Each row has a name. Each question is about the rows just above it.

k523: [ 64 153  84 126 129 116  98 117  67 100  81 112  95 154 132 119 112 164
 145 151 115  70 184 149 171 208 145 164 103 136 102 152 226 150]
k202: [ 57 141  85 108 137 138  94 143  60 100  76 168 101 152 108 136 131 170
 149 142 112  71 175 107 172 207 103 166  95 139  97 157 228 140]
k886: [133 137 127 104 134 139 143 109 132 111 103 157 152 109 159 116 156 140
 132 144 157 123 128 139 132 123 151 133 146 116 148 157 154 107]
k211: [183 109 150 147 105 102 145 101 185 141 163 162 145 117 144 117 156 100
 130 109 156 164 109 155 125  90 136 109 137 142 135 103  70 136]
k822: [176 140 146 138 106 141 147  95 189 154 113 113 156  99 159 117 156 141
 104 120 145 167  91 137 100  95 106 111 146 124 149 104  74  98]
k768: [131 148 152 136 127 113 139 142 152 106  91 121 149 125 150 149 134 101
 142 118 110 129 121 130 105 185 116 119 109 121 112 116 123 144]
k605: [131 148 152 136 127 139 139 142 152 106  91 121 149 125 150 149 145 101
 142 118 110 129 121 130 105 185 116 119 109 121 112 116 123 144]
k979: [160 106  96 145 135 135 119 128 181 101 142 165 115 147 124 131 143 123
 124 118 155  97 105 159 110  89 120 147 135 112 126 112 133 143]
k36: [ 64 153  84 126 129 116  98 117  67 100  81 112  95 154 112 119 112 164
 145 151 115  70 184 112 171 208 145 164 146 136 102 152 226 150]
k604: [ 57 149  88 105 116 138  89 113  58 101  79 137  93 154 105 134 118 170
 135 146 122  66 182 107 177 210 113 169 134 128 103 130 230 147]
k621: [180 102 147 147 109 116 146  93 197 158 115 102 161 105 158 140 130  94
 111 131 109 173  75 117  99  88 108 105 100 115 149  99  57 104]
The row with [ 57 141  85 108 137 138  94 143  60 100  76 168 101 152 108 136 131 170
 149 142 112  71 175 107 172 207 103 166  95 139  97 157 228 140] is  k202
Whose row is [183 109 150 147 105 102 145 101 185 141 163 162 145 117 144 117 156 100
 130 109 156 164 109 155 125  90 136 109 137 142 135 103  70 136]?  k211
Which row holds [133 137 127 104 134 139 143 109 132 111 103 157 152 109 159 116 156 140
 132 144 157 123 128 139 132 123 151 133 146 116 148 157 154 107]?  k886
[131 148 152 136 127 113 139 142 152 106  91 121 149 125 150 149 134 101
 142 118 110 129 121 130 105 185 116 119 109 121 112 116 123 144] is in which row?  k768

k415: [100 105 108 242  81  79]
k549: [100 105 108 116  81 241]
k213: [122 162  79  80 155 125]
The one value in k213 and k415:  [79]
The one value in k415 and k213:  [79]
Where do [122 162  79  80 155 125] appear?  k213

k299: [ 98 182  69 154]
k757: [206 203  66  99]
k246: [240 234  33 106]
k86: [128  97 100 231]
k179: [ 50 182  99 240]
Which value is in both k757 and k179?  [99]
Which value is in both k246 and k179?  [240]

k613: [115 140 147 133 145 149 132 116]
k552: [169 140 147 116 148 148 116 115]
k739: [117 133 168 141 166 173 215 125]
The one value in k613 and k739:  [133]
The one value in k739 and k613:  [133]
Whose row is [169 140 147 116 148 148 116 115]?  k552
Whose row is [115 140 147 133 145 149 132 116]?  k613
Which row holds [117 133 168 141 166 173 215 125]?  k739

k219: [130 128 129 155 127]
k920: [130 129 127 131 128]
k609: [131 137 128 126  39]
k217: [155 128 130 129 127]
Which value is in both k609 and k217?  [128]
Which value is in both k217 and k609?  [128]
Shared by k609 and k219:  [128]
The one value in k219 and k609:  [128]
Whose row is [155 128 130 129 127]?  k217

k3: [122 165 105  55 152 156 143 122  79 157 117 101 166 161 138 173 127 133
 153 147 154 119 162  75 150  83 117  88  89 213 153 155  76 155 143  44
  95 131 176 162 104 131  61 150  90 208 168 119  74 150  92  97  96 144]
k400: [ 69 167 169 155 137 142 114 130 104 124 146 181 112 105  78 134 180  79
 115 103 133  61 155 141 106  54  40 135 117 128 115  95  78 148  60 187
 193 160 130 151 133 105  86 109 129 162 106 122 148 100 167 108  56 115]
k491: [ 78 169 168 151 132 141 113 132 104 121 143 175 110 108  81 132 173  80
 114 107 132  68 152 139 113  56 104 135 120 130 119 101  78 151  68 183
 178 154 131 148 132 133  85 112 130 157 112 129 153  96 167 112  65 108]
k796: [ 69 167 167 151 139 142 115 130 103 105 146 178 114 107  80 134 179  81
 116 104 134  63 156 138 107  55  43 134 116 100 170 117 108 122 122 112
 108  97 126 138 134 128  78 139  98 127 187 156 179  71 170 131 180  94]
k287: [ 69 167 167 151 139 142 115 130 103 124 146 178 114 107  80 134 169  81
 116 104 134  63 156 138 107  55  43 134 116 131 117  97  78 149  62 181
 190 161 131 151 132 131  86 111 128 164 107 122 145 102 165 108  57 116]
k581: [ 68 168 170 154 138 142 114 130 103 124 147 181 112 104  78 132 180  79
 115 103 134  60 156 141 106  55  40 135 117 128 115  95  79 149  60 186
 193 161 130 151 134 130  86 109 129 162 104 121 148 100 168 108  55 115]
k644: [ 88 114 155 142 118 159 119 109 127 131 166 129 119 118  73 108 173  87
 135 101 165  90 127 113 127  85  50 125 123 111 135  99 103 154 142  41
  96 131 176 163 103 131  61 152  89 210 169 117  71 152  91  96  94 147]
k503: [102 115 167 140 109 164 111 104 136 118 167 114 126 127  73 104 167  92
 132 101 169 103 110 112 149  84  70 126 134 121 142 110  96 142 106 147
 118 140 112 124 145 154  75 116 124 131 135 118 161 120 132 109  91  99]
k5: [ 88 114 155 142 118 159 119 109 127 131 166 129 119 118  73 108 173  87
 135 101 165  90 127 113 127  85  50 125 123 111 135  99 103 135  85 150
 154 152 112 137 148 142  82 113 118 143 126 103 149 122 138 102  80 115]
k957: [165 194 193 124  89 130 100 133 123 100 119 117  83 139 114 139 120  84
  81 136 116 136 125 151 194  77 153 137 164 178 155 147  74 167 143 164
  40  93 142 119 113 151  72 142 156 114 167 179 193  65 146 145 114  43]
k344: [ 78 169 168 151 132 141 113 132 104 121 143 175 110 108  81 132 173 105
 114 107 231  68 152 139 168  56  50 135 120  85 119 101  78 151  68 183
 178 154 131 148 132 172  85 112 130 157 112 129 153  96  80 112  65 108]
Whose row is [ 88 114 155 142 118 159 119 109 127 131 166 129 119 118  73 108 173  87
 135 101 165  90 127 113 127  85  50 125 123 111 135  99 103 154 142  41
  96 131 176 163 103 131  61 152  89 210 169 117  71 152  91  96  94 147]?  k644
Where do [ 78 169 168 151 132 141 113 132 104 121 143 175 110 108  81 132 173  80
 114 107 132  68 152 139 113  56 104 135 120 130 119 101  78 151  68 183
 178 154 131 148 132 133  85 112 130 157 112 129 153  96 167 112  65 108] appear?  k491
Whose row is [122 165 105  55 152 156 143 122  79 157 117 101 166 161 138 173 127 133
 153 147 154 119 162  75 150  83 117  88  89 213 153 155  76 155 143  44
  95 131 176 162 104 131  61 150  90 208 168 119  74 150  92  97  96 144]?  k3

k564: [182 147 137 165]
k648: [138 212 145 147]
k903: [145 138 168 137]
k625: [146 138 165 147]
Which value is in both k903 and k625?  [138]
Which value is in both k903 and k564?  [137]
The one value in k564 and k648:  [147]
Which value is in both k648 and k564?  [147]
Which row holds [182 147 137 165]?  k564
Which row holds [138 212 145 147]?  k648

